(in the rows, 128 means zero)
Each row is followed by its class; each block has classes of its own.
[129 134 133 113 114 153 133 132 156 135  99 114  99 136 100 135 104 138
 148 120 124 105 105  96 118 135 114 172 146 103 135 128 124 141 105 138]  Sokiv
[107 122 140 122 113 120 120 127 124 126 110  96 118 153 103 137 129 128
 139 158 128 131 135 131 109 159 125 137 109 112 139 117 112 137 133 133]  Sokiv
[113 126 129 134 102 122 135 120 137 124 112 119 143 154 124 125 125 138
 151 126 116 111 116 118 118 125 126 150 139 109 147 123 129 136 121 118]  badek
[168 115 115 149  96  96  95 158 101 119  94 144 128 169 136 125 144 168
 137 170 122  79 134 154 140 106 130  39 128 142 149 152 114 118 145 133]  pebif
[141 127 120 122  92 150 122 145 157 125 126 134 113 164 153 132  98 139
 152 125  97 114 128 128 135 138 136 175 134 127 120 130 137 120 116 139]  Let
[118 153 121 140  97 107 129 125 157 117 127 129 120 167 125 146 133 120
 143 137 130 138 135 119 112 141 106 137 118  85 142 119 123 134 120 119]  Bama
[121 137 128 130 109 137 131 118 148 134 110 133 135 146 133 120 127 136
 139 116 113 122 115 118 118 130 111 154 152 113 120 131 126 141 113 117]  Bama
[132 118 144 113  89 127 125 131 143 121 111 114  96 128 133 133 119 149
 143 122 113 130 127 125 129 145 111 164 149 137 119 129 116 140 119 118]  Sokiv
[131 138 128 124 111 135 133 126 153 121 142 132 125 136 125 127 130 132
 133 135 125 125 122 131 110 117 115 129 103 147 130 138 142 127 114 114]  Lavi
[123 150 142  89 101 131 166 147 252 110 151 148 122 159 162 161 119 146
 124 144 128  57 116  80  65 144  84 159 148  99 132 138 129 111 120 148]  badek
[ 77 165 142 129 108  85 117 110  92 148 146 150 156 161 157 108 132 135
 127 130 104 125 119 160 116 111 112  91 125 138  96  97 133 172 113 149]  Lavi
[110 150 123 123 128 143  91 135 132 112 113 124 115 174 125 149 143 138
 148 164 120 146 105 130  87 137 127  99  87  97 148 115 123 128 125 124]  Bama
[121 119 137 140 108 160 132 116 138 127 129 110 143 168  96 116 124 106
 140 150 131 127 119 112 100 133 121 119 101 113 148 131 138 137 132 152]  gid
[111 131 130 120 119 118 126 127 130 125 130 111 112 134 106 144 127 131
 131 147 139 143 126 130 105 142 115 136 113 110 125 118 113 135 118 135]  Sokiv
[105 126 127 143 111 126 138 123 119 116 118 124 132 164 121 134 139 143
 143 150 127 133 124 131 113 145 120  95 116 102 139 118 122 126 118 136]  pebif
[125 134 153 166  93 104 127 105 112  82 139 132 108 147 131 140 139 158
 154 137 118 121 133  99 113 147  99  83 100 129 165 133 136 132 139 150]  Lavi
[139 107 118 142 113 120 146 122 142 153  90 143 135 139 141 128 151 155
 144 125 101 152 116 139 118 171 130 166 154 124  68 119  98 152 123 117]  pebif
[123 148 114 139  74 109 123 144 122 102 106 103  98 175  91 105 151 155
 154 170 125 109  92 121  87 151 114 115 109 110 128 126 141 127 115 153]  Lavi
[120 110 131 135 108 134 124 115 143 120 105 122 120 167 100 127 131 131
 146 148 136 140 112 118 109 145 126 132 125  93 135 125 116 133 122 128]  pebif
[115 142 147 132 130 138 118 131 139 113 130 113 132 160 128 131 135 117
 121 158 132 120 133 123 101 141 110 109  96 115 147 125 124 137 140 149]  Bama
[129 127 118 140 116 152 109 121 150 132 112 134 117 163 128 131 123 126
 136 149 125 145 129 118 117 142 132 131 110 110 134 115 112 129 126 137]  Bama
[143 114 128 149  88 126 120  96 144 165 119 129  76 146 133 122  95 123
 152  95 137 111 129 114 155 110 122 150 135 119 104 130 128 166 112 144]  badek
[130 115 134 111  97 113 127 125 122 128  98  78  80 169  39 130 128 138
 179 157 158 185 117 141 139 152 119 147 126 114 131 117 104 143 139 115]  Sokiv
[118 121 137 133 115 127 127 119 139 121 116 113 135 158 112 127 137 127
 136 155 132 130 121 128 112 138 129 126 109 108 137 122 111 137 133 130]  badek
[119 124 124 145 115 120 131 114 143 125 121 121 131 144 121 140 139 126
 140 135 122 121 124 110 112 137 121 102 107 105 144 129 121 128 131 143]  gid
[135 131 125 132 109  89 156 180 143  91 134 134 155 110 201 144 174 173
 110 117  96 116 126 115  72 110  81 185 171 141  85  97 131 168 117 123]  gid
[ 62 152 147 124 135 148 123 109  77 180 129 110  97 127 106 122 138 100
 119 119 106 121 121 112 113 156 148 101  63 128 142  94 173 131 123 152]  gid
[126 136 121 138 106 148 131 127 136 120 118 134 119 114 160 143 128 138
 140  98 104 117 116 103 123 120 117 121 131 124 142 118 130 122 109 130]  gid
[117 132 137 135 106 125 140 106 151 127 123 137 147 157 123 120 119 132
 149 108 112 106 106 104 116 118 107 135 147 101 145 137 133 153 105 114]  Lavi
[105 127  94 134 100 116 133 134 153 144 141 116 129 147 150 132 122 124
 132 142 121 104 113 123 114 126 133 121 128 106 153 112 118 114 103 146]  Let
[114 163 125 135 122 162 141 122 146 125 121 137 137 157 116 124 108 134
 145 116 108 119 108 115 130 117 117 130 127  96 138 133 144 136  95 149]  Bama
[134 139 146 124 132 153 117 133 147 130 116 121 143 151 111 125 120 108
 134 130 128 106 107 117 123 114 125 137 143  95 148 139 132 154 113 109]  Bama
[119 132 123 129 113 131 145 131 142 139 121 130 135 141 123 127 128 139
 135 123 108 109 110 119 117 131 118 152 136 116 131 130 127 127 107 131]  Let
[103 135 118 134  97  99 144 121 148 127 133 123 142 183 124 114 131 124
 135 154 128 119 139 134 119 148 117 106 124 102 122 118 121 136 121 132]  Lavi
[113 114 137 123 107 129 139 134 141 125 105 121 151 187 110 116 131 150
 142 139 109 109 120 115 112 138 116 143 161  96 145 132 127 142 118 112]  Bama
[110 130 147 118 113 124 116 136 119 118 125 103 107 150 108 155 113 131
 146 149 117 111 141 125 108 175 137 142  99 107 146 129 132 117 129 138]  Sokiv
[123 133 133 133 118 120 125 124 144 133 117 119 112 154 118 132 134 128
 139 148 130 123 122 123 115 155 126 120 104 119 125 112 107 139 126 143]  Lavi
[119 129 131 128 104 126 132 128 141 114 131 128 133 169 128 137 129 140
 138 148 118 124 135 131 114 139 108 112 119 111 139 136 127 126 124 112]  som
[117 132 129 124 117 120 164 131 145 149 116 137 154 152 110 126 131 150
 139  93  93 123 107 111 117 114 112 163 149 105 115 120 130 155 106 145]  gid
[158 147 133 141 160 189 143 126 139 158  92  88 125 122 110 116 144 112
 149 135 128 109  60 113 101 162  97 102 125 123 107 153 109 171 136 150]  som
[113 130 137 128 117 129 138 128 158 129 118 119 131 156 122 130 150 138
 121 158 115 123 113 115  94 150 105 121 111 106 132 121 111 142 124 136]  som
[126 109 130 120 124 165 126 126 144 136 111 116 109 148 126 136 134 133
 138 139 129 122 105 109 103 143 127 128 125 107 130 122 105 122 121 130]  Let
[127 131 118 150 106 126 139 114 132 140 119 139 135 156 122 106 126 142
 137 129 117 113 115 116 124 120 112 109 127 129 128 127 125 147 115 150]  Lavi
[128 131 120 133 105 146 120 135  90 117 118 129  96 145 119 143 144 151
 144 163 143 158 142 123  96 146 107 102 112 141 125 103 126 122 144 118]  Sokiv
[111 127 131 138 123 125 135 128 141 117 118 116 120 144 125 135 130 132
 131 149 133 123 122 122 118 152 120 119 116 111 140 116 114 128 120 153]  pebif
[108 130 138 125 114 129 138 122 125 124 116 119 121 141 123 131 126 142
 150 114 122 129 111 127 113 141 110 152 137 122 123 126 136 134 114 124]  pebif
[100 127 130 117 106 130 128 120 140 137 135 106 133 145 101 134 105 125
 140 144 121 118 110 127 104 144 142 142 120  93 139 124 116 124 100 162]  Sokiv
[132 135 132 105 115 156 112 156 156 126 115 125 104 185 105 136 126 118
 122 169 126 125 134 114 119 151 133 117  96 100 161 116 125 109 140 117]  som
[111 148 130 137 133 142 112 112 173 160 132 145 109 131 149 140 101  96
 111 123 119 104 132 108 131 114 127 155  85 118 138 111 126 144 108 161]  Let
[128 144 127 138 103 107 142 145 122 124 141 121 126 164  93 120 132 125
 129 160 139 146 123 138 123 138 115 134 111 118 135 114 126 141 126 145]  badek
[122 120 145 121 143 146 100 128 147 139 136 117 127 150  89 122 105  92
 112 186 141 138 136 137 116 168 173 173  73 132 125 112 117 119 149 172]  badek
[121 139 115 152  96 114 156 129 125 122 110 123 142 137 112 121 125 146
 148 114 112 103 110 126 134 129 117 133 143 107 146 139 133 121  96 140]  pebif
[120 105 141 132 117  80 122 115 136 105 131 111 130 137 151 120 153 137
 123 127 123 127 142 117 118 137 125 116 127 117 128 127 115 135 157 128]  Lavi
[120 125 143 134 100 114 129 124 129 136 118 115 119 155 102 130 145 130
 140 136 117 122 100 119 111 137 126 133 123  89 136 123 114 144 113 136]  Let
[103 128 129 136 109 131 129 119 126 123 136 136 130 170 131 135 138 142
 137 146 109 134 132 119  98 151 129 100  88 115 147 113 130 120 124 132]  Lavi
[115 141 123 113 121 155 150 137 163 158 106 139 147 154 123 132 120 125
 131 116  92 103 113 115 124 145 129 135 129 108 133 125 124 125 107 132]  gid
[126 132 118 106  92 140 134 159 131 122 161 131 126 160 137 120 121 139
 124 135 120 118 113 144 132  86  98  86 131 148 181 146 152 108 104  94]  Let
[126 134 121 143  89 120 125 113 134 130 136 144 122 136 131 120 123 126
 138 118 112 126 113 118 126 124 123 148 140 109 124 136 141 129 109 128]  Let
[113 121 117 146  94 119 135 108 158 125 125 153 170 153 158 132 128 139
 139 119  96 108 125 119 109 107 115 122 144 106 124 135 129 146 105 122]  gid
[128 129 120 139 127 133 121 115 151 143 109 130 117 140 132 129 133 134
 141 119 120 114 108 101 111 129 115 139 141 103 125 135 132 153 119 121]  Bama
[112 105 137 120 117 140 137 119 153 127 126 120 154 190  94 123 139 123
 135 158 124 136 119 124  87 146 122 120 114  88 115 137 124 142 131 131]  gid
[118 124 116 137 114 110 138 121 139 133 129 129 129 165 110 126 140 135
 137 153 139 148 133 123 105 141 124 128 114 116 117 100 110 137 128 138]  Lavi
[115 126 126 146 121 117 126 124 109 122 129 107 126 139 117 129 136 121
 132 147 134 135 129 133 124 144 136 117  99 113 144 119 120 126 131 135]  badek
[110 129 129 128 124 146 129 120 147 131 119 134 140 140 137 127 119 133
 124 132 108 108 121 115 120 130 119 133 130 115 138 129 127 131 110 120]  som
[114 129 131 133 114 116 137 137 140 133 121 112 116 155 127 137 142 131
 133 141 126 125 117 124 104 144 116 122 109 107 138 114 122 139 123 145]  pebif
[103 142 132 135 116 117 152 116 150 132 133 117 155 137 140 119 129 126
 133 110 108  94 107 112 114 120 112 125 132 110 148 129 132 147 102 133]  Lavi

A new block, with new classes.
[168 148 107 118 125 123  88 118  95 119 146 115 160 128 136 130 156 182
 184 123 150  85 174 163 152 102  71 127 110 149 133 168 104 130 140 154]  rigus
[152 130 144 125 131 129 112 158 153 127 120  77 117 142 142 189 120 152
 101 105 126 147 153 129 133 111 138 163 115 157 120 133 130 139 156 132]  rigus
[157 148  89 158 118 105 142  95  41 118 160  89 128 127 152  80 199 146
 223 147 144  85 175 196 128  97  51  21 100 146 188 144 162  88 122 212]  rigus
[162  92 148 189 126 123 123 178  81 119 100 139 120 156 106 171 142 129
 100  89 104 152 158 144 137  69 191 131 148 111 104 145 161 123 127 135]  moze
[168 109 130 154 149 125 107 164 102 109 109 147 149 150 114 159 123 151
 101 112 124 148 176 152 130  63 178 135 140 152 112 171 140 136 117 131]  mazi
[140 143 135 140 118 121 118 126  94 121 121  97 120 150 114 122 153 113
 160 128 138 124 143 165 116 109 114  83 111 152 148 138 144 102 150 144]  Safi
[ 94 121 127 132  94 120 120 105 114 138 125 148 106 134  88  48 148 114
 204 140 171 127  72 130  91 145 136 100 150  88 155 123 145 113 125 124]  tava
[148 108 150 173 138 119 125 169  95 123 111 153 120 154 107 151 125 122
 110  96 124 157 137 129 130  75 187 130 146 118 121 139 148 137 126 134]  Safi
[109 135 136 117 105 136  84 114 137 125 110 143 121 147  97 121 112 119
 150 139 156 125 106 125 124 148 150 169 136 123 114 139 108 128 137 110]  zot
[145 123 121 139 123 115 100 133  95 112 118 145 139 147 103 108 144 141
 160 132 143 120 142 163 115 102 145 117 130 139 134 162 123 122 120 127]  mazi
[ 95 142 128 155 100 112 127  93  79 124 121 114  96 159 104  79 143  91
 190 161 137 111 120 166  97 129 127  51 123 131 175 120 164  84 128 150]  zot
[171 172 112 110 129 133 105  97  84 117 134  62 136 121 135 130 174 131
 182 141 135  75 196 186 131 140  44  88  90 183 156 161 106  98 150 154]  vud
[121 120 133 169 123 122 127 126  77 114 117 109 101 155 116 130 131  97
 144 145 115 130 148 176 118  99 156  73 127 137 161 138 178  94 120 161]  zot
[194 126 160 126 161 135  68 184 153 122 106 109 148 142 126 251 113 171
  45  93 119 142 181 124 169  84 173 225 128 170  44 169  89 178 140 108]  voda
[ 88 114 136 131 118 120 105 105 123 137 106 157 123 154 102  80 132 127
 200 148 159 128  71 134 105 139 133 128 141  88 148 120 144 134 130 112]  rigus
[146 118 139 125 120 133  95 140 127 128 103 126 135 139 102 155 131 139
 131 109 131 125 136 140 140 118 138 162 134 130  98 141 116 132 153 105]  moze
[153 124 162 141 127 116 120 165 128 128 119  84 106 147 127 187 140 120
  86 122 116 148 156 143 124 102 156 132 121 160 102 136 146 128 139 142]  voda
[139  87 131 179 124 116 134 144  78 119 119 175 122 164 101 101 154 110
 152 111 129 139 124 163 121  85 180  83 147  91 148 138 177 117 104 148]  vap
[138 116 157 154 132 129 118 170 133 126 111  90  98 141 121 172 118 124
  78 101 117 168 136 116 108 116 189 141 142 136 126 129 163 129 142 121]  tava
[112  90 160 140 118 135 120 151 147 139  87 159 106 155  81 137 113 118
 122 103 127 156  82 121 112 125 193 161 163  85 108 120 136 136 140  87]  moze
[110 139 151 101 120 146  96 124 150 137  92 131 120 154  87 121 122 121
 157 122 160 131  77 122 109 153 148 182 139 109 118 143 108 129 134  84]  vud
[137 115 146 150 117 111 120 137 116 133 108 165 119 155  95 119 150 125
 142 120 145 140 111 140 115 111 174 115 145 110 119 140 135 137 115 137]  voda
[177 123 128 163 150 110 127 173  91 113 130  87 123 147 138 162 149 134
  94 124 109 150 200 170 121  71 149  85 117 169 145 159 166 107 128 169]  mazi
[145 115 138 152 112 120 134 143  98 126 109  92 104 140 110 143 153 112
 134 117 119 134 147 167 117 119 137  94 126 141 139 125 159 101 153 143]  moze
[115 102 157 155 117 123 133 154 126 133  91 106  96 164  99 141 132  94
 117 119 116 165 102 143 103 114 180 111 148 121 132 108 186 102 146 119]  moze
[187 125  99 154 130 118 119 113  68 108 142 148 156 145 124 114 175 145
 172 116 139  94 188 185 139  79 106  79 120 142 146 172 142 121 127 171]  vap
[123 152 107 105 112 121 103  82  98 118 122 138 150 132  99  65 159 136
 217 164 168  91 127 157 107 142  88 104 117 140 155 150 106 112 135 129]  mazi
[158 130 125 125 130 141  91 140 127 123 128 127 142 120 119 146 128 159
 128 102 146 124 143 122 138 123 140 165 139 137 114 158 113 142 135 116]  tava
[178 133 124 161 138 132  91 154  95 107 122 130 144 143 131 180 121 156
  94 106 120 127 198 144 163  89 167 152 127 154 107 173 120 131 120 150]  zot
[113 121 153 137 121 134 116 143 135 129 110  91  91 143 108 134 120 113
 126 114 133 152  97 129  98 141 175 130 143 133 144 124 164 112 142 108]  tava
[155 149 146 107 142 146  80 148 152 122 121  57 129 120 136 194 109 155
  88 109 121 128 171 116 139 136 126 183 113 172 104 140 105 142 162  99]  tava
[132 144 136 116 118 143  76 125 139 119 113 130 141 147 108 166 102 151
 111 111 144 123 130 120 144 132 156 190 140 147  97 149  93 140 138 104]  zot
[182 146 129 131 137 145  72 155 115 104 122 112 153 133 128 220 103 171
  77  96 122 115 201 129 174  95 151 209 120 171  78 178  84 150 137 126]  zot
[163 129 146 133 132 111  94 141 120 128 118 139 139 143 112 156 146 148
 122 122 137 118 157 145 135 107 139 141 127 140 101 159 106 150 135 132]  voda
[ 74 126 169 101 130 125 122 132 182 137  93 101  87 153  99 120  95 101
 114 138 144 175  59 105  77 158 180 164 145 129 137 102 141 127 152  77]  mazi
[123 178 154  66 134 143  88 114 171 140 108  57 115 132 115 153 117 134
 131 126 156 117 113 118 115 181  94 190 112 167 123 131  83 129 173  79]  vud
[119 119 140 158 106  99 133 119  96 130 118 114  96 165 104  93 172  92
 173 153 139 136 108 174  88 116 139  55 126 125 155 124 179 100 120 157]  voda
[137 134 137 108 137 123  98 132 125 119 114 126 136 134 105 138 121 146
 137 134 145 124 134 137 119 114 139 160 132 150 116 154 105 139 140 111]  mazi
[170 145 120 137 136 133  88 137 107 113 128 125 136 131 123 164 122 164
 114 102 138 108 181 139 156 121 144 172 127 154 110 177  93 134 136 137]  zot
[154 115 159 140 141 123  93 170 134 127 104 137 129 149 110 184 122 145
  83  99 125 150 139 123 141 105 190 175 139 129  84 147 117 155 122 118]  voda
[188 160 116  81 130 147  76 105 136 114 140 108 161 113 129 169 140 180
 143 102 151  74 191 150 164 141  75 187  94 169  98 174  52 154 168 116]  vap
[211 153 123 128 159 130  93 171 118 105 134  61 162 126 171 234 128 194
  73  90 106 113 245 144 178  73 109 168  91 197  98 180 109 140 154 158]  rigus
[103 174 143  75 111 134  97  94 156 134 121  78 117 137 110 114 123 118
 169 142 159 112  99 125 105 172  78 141 100 159 134 114  97 118 178  90]  Safi
[152 124 129 153 132 119 104 137  86 118 123 152 141 151 113 121 137 131
 151 120 136 124 152 153 125  82 133 106 127 134 129 152 137 128 130 132]  Safi
[143 130 134 134 125 135  94 138 119 126 119 126 129 128 106 131 133 152
 136 106 149 126 127 118 124 129 150 157 142 125 120 148 119 137 135 109]  tava
[141 112 122 145 112 122 112 123  97 125 110 144 136 151  97 106 158 128
 173 123 142 116 121 160 123 109 131 115 145 121 128 142 143 113 137 126]  moze
[142 121 110 152 118 127 109 117  74 118 126 153 143 142 121 100 160 148
 202 127 141 105 137 165 139  96 113  91 122 109 151 150 139 118 112 159]  rigus
[106 125 131 130 105 128 116 104  98 134 107 156 115 150  85  51 163 100
 215 139 171 121  75 157 100 149 130 102 147  93 162 142 142  99 115 127]  vud
[ 95  69 174 177 110 122 137 176 128 139  71 170  83 181  66 131 113  93
 114  97 122 190  54 119  97  97 252 143 182  67 111 105 183 126 122  99]  moze
[176 145 153 108 135 129  88 153 151 124 120  71 128 137 130 214 130 151
  85 111 123 126 175 148 142 121 134 167 110 190  91 151 102 143 156 124]  voda
[153 129 122 137 112 123 132 122  98 127 123  82 111 137 116 123 167 123
 165 127 129 111 159 180 117 129 104  81 117 151 149 135 148  93 158 153]  moze
[181 197 111  79 128 158  67 106 115 105 144  66 156  87 141 204 121 191
 118 109 135  60 223 131 193 155  63 203  80 191  83 180  24 138 161 135]  zot
[120  96 140 155 108 122 125 127 111 121 109 176 114 168  93  91 141 105
 159 108 144 142  91 144 107 106 182 117 150  93 134 132 157 123 117 120]  vap
[120 144 129 147 111 101 138 108  86 126 129 107 107 151 113  75 161  95
 189 144 144 120 125 162  94 116 102  49 113 141 179 121 160  94 147 151]  Safi
[121 138 155 109 134 146  97 129 139 132  93 128 121 146  98 134 125 130
 140 108 154 132  90 126 120 149 154 182 143 115 121 150 108 132 134  90]  vud
[131 123 165 128 123 128 116 155 144 134  91  71  94 151 104 173 124 117
 101 115 117 151 128 143 116 116 154 143 126 144 109 117 143 117 168 104]  moze
[191 138 116 115 149 138  79 146 113 102 126 114 172 122 129 179 138 177
 113 110 132 110 196 153 155 107 120 178 116 177 110 186  85 143 138 125]  mazi
[143 151 115  96 117 121  96  89 124 133 132 128 137 127 107  99 161 143
 195 145 166  84 132 156 128 146  77 123 112 144 118 148  84 133 136 134]  voda
[151 124 105 167 108  97 133  97  49 122 140 159 134 143 116  47 215 125
 221 151 158  92 140 195 111 110 101  31 128 111 161 161 148  99  98 193]  voda
[162 103 126 181 125 130 111 157  78 113 117 155 132 144 110 132 147 135
 131  98 124 137 153 146 124  81 180 104 148 117 131 160 160 124 110 142]  tava
[112 166 121 103 112 122 123  72 101 138 130  90 109 132 110  58 167 106
 226 158 162  87 117 163  93 172  55  73 114 145 180 126 122  90 146 131]  vud
[ 64 127 178 107 104 141 122 147 187 144  96  91  67 144  90 138  89 105
 100  97 150 180  27  69  83 172 207 192 159 103 114  92 144 128 149  69]  tava
[ 97 167 175  47 127 138  73 111 223 149 100  59 103 137 107 174 104 131
 109 140 163 134  67 100 114 188 114 232 109 148  74 113  69 161 178  60]  voda
[111 177 146  53 133 152  82  89 167 143 112  58 121 123 113 138 122 138
 164 143 167  99 100 145 118 186  60 182 103 158 129 135  77 129 170  73]  vud
[128 111 131 133 124 127  97 136 112 116 108 147 138 148  96 115 135 135
 148 129 148 141 115 154 115 116 162 141 141 124 129 159 134 124 121 117]  mazi
[145 175 106  73 122 132  87  91 118 115 139  45 144 117 128 125 155 145
 186 165 155  79 174 175 121 154  35 128  80 200 140 158  91 105 169 130]  mazi
[ 85 149 163  92 118 128 114 113 167 149 101  84  79 146 105  94 125  96
 158 135 165 145  61 129  85 183 130 150 131 120 153 112 127 111 154  91]  vud
[109 167 118  65 103 128 102  81 153 132 131  69 120 122 104 100 143 128
 198 174 172  96 111 154  99 184  57 140  93 166 142 136  90 113 169 105]  mazi
[107  98 139 144  96 128 123 116 109 124 109 179 117 162  86  71 153  94
 190 125 148 126  85 151 106 126 162 106 141  79 146 130 150 115 124 125]  vap
[150 120 148 177 139 117 131 165  78 118 116 105 112 159 120 153 142 110
 114 114 109 154 165 157 120  72 162  75 123 137 145 133 177 108 133 160]  Safi
